Below is a small trained network, with its code and all its weights. Each question gives an input and a target symbol and asks what happens when units are switched off, that is, made to give their printed mean instead of their output.

import numpy as np


def w(rows, s, z=0):
    codes = np.array(rows[::2]) - 128.0
    scale = np.full(codes.shape[1], s)
    scale[-1] = z or s
    return codes * scale


def f(y):
    return y / 2 * (1 + np.tanh(0.7978845608 * (y + 0.044715 * y**3)))


def softmax(a):
    e = np.exp(a - a.max(-1, keepdims=True))
    return e / e.sum(-1, keepdims=True)


def log_softmax(a):
    a = a - a.max(-1, keepdims=True)
    return a - np.log(np.exp(a).sum(-1, keepdims=True))


def net(x, mask):
    ids = ['αεζηθλμξτφψ'.index(c) for c in x.split()]
    T = len(ids)
    res = E[ids] + P[:T]
    u = 0
    for l in range(2):
        q, k, v = (res @ M[l].T for M in (Q, K, V))
        z = softmax(np.where(np.tri(T) > 0, q @ k.T / 3**0.5, -1e9)) @ v
        res = res + np.where(mask[u], z, O[l][:, -1]) @ O[l][:, :-1]
        u += 1
        y = f(res @ A[l][:, :-1].T + A[l][:, -1])
        res = res + np.where(mask[u : u + 16], y, B[l][:, -1]) @ B[l][:, :-1]
        u += 16
    return log_softmax(res[-1] @ U[:, :-1].T + U[:, -1])


Q, K, V, O, A, B = {}, {}, {}, {}, {}, {}
E = w([
[136,215,180,125,126,200],'α',
[205,66,183,101,34,158],'ε',
[230,108,165,190,141,62],'ζ',
[138,72,191,137,179,187],'η',
[142,223,96,196,190,123],'θ',
[161,17,54,147,212,116],'λ',
[147,90,30,179,55,91],'μ',
[100,33,75,89,119,220],'ξ',
[64,187,59,131,78,195],'τ',
[49,121,54,186,209,210],'φ',
[210,224,148,171,1,18],'ψ',
],0.0067)
P = w([
[202,159,126,2,172,147],'0',
[140,36,130,252,71,131],'1',
[144,48,125,255,60,128],'2',
[140,126,142,162,107,117],'3',
[152,110,145,155,119,139],'4',
[175,98,152,172,113,173],'5',
[167,61,113,240,89,150],'6',
[148,63,106,241,99,154],'7',
],0.005)
Q[0] = w([
[115,5,64,238,131,217],'0.h1',
[20,132,132,3,212,82],'0.h1',
[32,116,160,3,204,65],'0.h1',
],0.0057)
K[0] = w([
[214,221,161,1,190,111],'0.h1',
[151,132,142,232,23,55],'0.h1',
[131,145,117,253,20,59],'0.h1',
],0.0063)
V[0] = w([
[241,189,218,201,169,22],'0.h1',
[124,241,199,111,9,142],'0.h1',
[188,57,46,113,33,1],'0.h1',
],0.0063)
O[0] = w([
[217,159,178,243,222,119,230],'0.h1',
[120,200,181,220,34,240,150],'0.h1',
[254,122,42,136,100,167,250],'0.h1',
],0.0064,0.0018)
A[0] = w([
[96,106,192,182,101,97,252],'0.n1',
[90,217,148,124,211,115,213],'0.n2',
[174,109,212,110,127,97,150],'0.n3',
[140,62,184,105,178,190,172],'0.n4',
[57,82,87,163,219,254,122],'0.n5',
[81,158,178,133,79,68,248],'0.n6',
[67,128,174,126,79,43,234],'0.n7',
[66,60,155,186,116,119,133],'0.n8',
[182,193,75,128,122,100,132],'0.n9',
[146,188,175,160,82,203,163],'0.n10',
[158,197,40,101,122,173,213],'0.n11',
[124,81,159,153,144,60,178],'0.n12',
[54,81,160,88,104,31,169],'0.n13',
[95,98,98,163,187,224,12],'0.n14',
[212,95,61,112,155,201,185],'0.n15',
[46,50,165,149,130,117,108],'0.n16',
],0.0067,0.0029)
B[0] = w([
[134,174,169,117,165,210,228],'0.n1',
[6,113,83,218,191,161,124],'0.n2',
[203,157,218,76,148,89,165],'0.n3',
[151,94,221,49,152,84,155],'0.n4',
[78,219,122,62,70,16,157],'0.n5',
[98,215,122,83,119,190,174],'0.n6',
[117,238,105,99,113,176,157],'0.n7',
[143,164,136,109,194,203,150],'0.n8',
[126,212,92,206,93,66,186],'0.n9',
[104,137,176,123,62,147,226],'0.n10',
[83,126,67,216,60,158,192],'0.n11',
[175,194,144,95,196,115,170],'0.n12',
[82,254,107,92,96,60,124],'0.n13',
[107,193,160,106,67,40,117],'0.n14',
[151,35,112,195,98,50,253],'0.n15',
[120,185,90,78,141,159,117],'0.n16',
],0.0058,0.0035)
Q[1] = w([
[126,27,78,117,171,117],'1.h1',
[90,156,2,182,120,144],'1.h1',
[160,50,202,161,83,196],'1.h1',
],0.0063)
K[1] = w([
[131,248,198,122,111,98],'1.h1',
[213,87,255,9,145,144],'1.h1',
[220,191,39,158,98,78],'1.h1',
],0.0051)
V[1] = w([
[182,199,227,93,10,96],'1.h1',
[29,194,2,211,51,169],'1.h1',
[151,1,153,34,69,219],'1.h1',
],0.0056)
O[1] = w([
[62,71,239,103,50,74,254],'1.h1',
[27,127,2,199,75,150,185],'1.h1',
[198,45,159,22,61,205,72],'1.h1',
],0.0064,0.0043)
A[1] = w([
[114,184,161,51,216,121,103],'1.n1',
[147,131,111,61,150,160,188],'1.n2',
[226,54,186,189,133,139,160],'1.n3',
[163,170,77,67,176,182,243],'1.n4',
[176,183,99,23,118,137,194],'1.n5',
[49,42,183,184,85,8,155],'1.n6',
[48,192,53,162,136,113,176],'1.n7',
[176,206,106,25,115,101,139],'1.n8',
[74,204,208,149,165,126,188],'1.n9',
[4,139,117,89,29,231,156],'1.n10',
[180,88,115,96,212,255,252],'1.n11',
[189,142,83,144,43,203,171],'1.n12',
[166,193,26,168,122,79,170],'1.n13',
[215,114,117,170,181,32,79],'1.n14',
[220,205,71,73,73,110,125],'1.n15',
[128,231,162,194,160,221,236],'1.n16',
],0.0053,0.0037)
B[1] = w([
[109,199,186,57,145,115,122],'1.n1',
[68,85,68,77,141,71,129],'1.n2',
[229,199,183,196,98,157,245],'1.n3',
[101,49,52,77,175,27,145],'1.n4',
[102,80,144,79,76,3,144],'1.n5',
[139,201,118,64,72,8,253],'1.n6',
[157,207,24,200,197,144,196],'1.n7',
[62,128,139,171,89,16,133],'1.n8',
[36,153,212,136,196,136,187],'1.n9',
[114,227,66,100,10,217,212],'1.n10',
[94,19,57,6,178,124,158],'1.n11',
[116,70,108,205,54,181,222],'1.n12',
[112,80,97,229,197,89,216],'1.n13',
[206,223,102,169,143,156,184],'1.n14',
[144,47,136,219,76,56,157],'1.n15',
[44,47,195,190,203,192,235],'1.n16',
],0.0049,0.0051)
U = w([
[63,149,189,109,166,254,139],'α',
[208,82,219,94,55,194,138],'ε',
[234,194,178,159,201,173,95],'ζ',
[81,98,228,66,193,84,252],'η',
[96,95,126,199,254,177,43],'θ',
[190,106,81,100,190,21,103],'λ',
[181,42,48,198,144,192,202],'μ',
[73,76,74,45,72,71,88],'ξ',
[143,208,57,99,107,227,31],'τ',
[62,227,58,65,185,63,127],'φ',
[111,201,167,187,78,66,156],'ψ',
],0.0047,0.0032)

Each question gives the input, a string of symbols that net reads in full, and the target symbol t.
The units are the heads (3 rows each of Q, K, V and O) and the neurons (one row each of A and B). Each row of codes is followed by its name. A weight is (code - 128) times the scale printed after its matrix; where a second scale follows, it is the last column's (O, A, B and U).
mask holds one flag per unit, layer by layer, with each layer's heads first. A switched-off unit (its flag False) gives its mean, the last column of its rows in O or B, instead of its output. The means were averaged over made-up inputs and are rounded, as every weight is.
A unit's drop is (log p(t) with every unit on - log p(t) with that unit switched off) / (log p(t) with every unit on - log p(t) with every unit switched off).
The circuit of an input: a set's keep is (log p(t) with only the set's units on - log p(t) with every unit switched off) / (log p(t) with every unit on - log p(t) with every unit switched off). Starting from the 12 units with the biggest drops (on a tie, the unit counted first), units are removed one at a time, each time the one whose removal leaves the highest keep (on an exact tie, the one counted first), for as long as the keep stays at least 0.8.
units of the circuit, in order: the units of the circuit, biggest drop first
unit that matters most: the unit with the biggest drop
top k neurons: the k neurons with the biggest drops, biggest first
top k neurons in layer l: the k neurons of layer l with the biggest drops, biggest first
drop when u is switched off: that unit's drop, to one decimal
input ψ ψ ε, target ψ: units of the circuit, in order => (1.h1, 0.h1, 0.n9, 1.n6)
input μ α τ, target τ: units of the circuit, in order => (1.n10, 0.h1, 1.h1, 0.n11)
input η λ λ, target η: unit that matters most => 0.h1
input ψ η ε, target ψ: top 2 neurons in layer 0 => (0.n9, 0.n11)
input ψ ψ μ, target ψ: units of the circuit, in order => (1.h1, 0.h1, 1.n6, 0.n9)
input ψ θ η, target ψ: units of the circuit, in order => (1.h1, 0.h1, 1.n6, 0.n9)
input ζ ψ ψ ψ ε ξ, target ψ: top 2 neurons in layer 0 => (0.n15, 0.n9)
input θ α ψ, target θ: top 2 neurons => (0.n2, 1.n16)
input λ ψ ψ ε ψ ζ, target ζ: top 2 neurons in layer 1 => (1.n14, 1.n3)
input ζ μ ε, target ζ: top 2 neurons => (1.n3, 1.n14)
input ψ ζ α θ α, target α: top 3 neurons in layer 0 => (0.n15, 0.n10, 0.n2)
input ψ μ α ψ ζ λ λ λ, target ψ: top 2 neurons in layer 0 => (0.n15, 0.n9)
input ζ μ ψ, target ζ: top 2 neurons in layer 1 => (1.n14, 1.n3)
input τ τ ψ φ, target τ: top 2 neurons => (1.n10, 1.n7)
input φ λ ξ, target φ: top neuron => (0.n13)
input α ψ ψ, target α: top 2 neurons in layer 1 => (1.n16, 1.n9)
input φ μ η, target φ: drop when 0.n12 is switched off => 0.0
input τ ψ ψ ψ, target τ: drop when 0.n15 is switched off => 0.1
input μ ψ μ ζ τ, target μ: drop when 1.n12 is switched off => 0.1
input ζ ε λ, target ζ: drop when 1.h1 is switched off => 0.4
input ζ λ ψ ψ, target ζ: top 2 neurons in layer 1 => (1.n14, 1.n6)
input ψ η ψ ψ τ θ η ξ, target ψ: top neuron => (1.n6)
input ψ ξ ε ψ ψ α φ φ, target ψ: top 2 neurons in layer 1 => (1.n6, 1.n11)
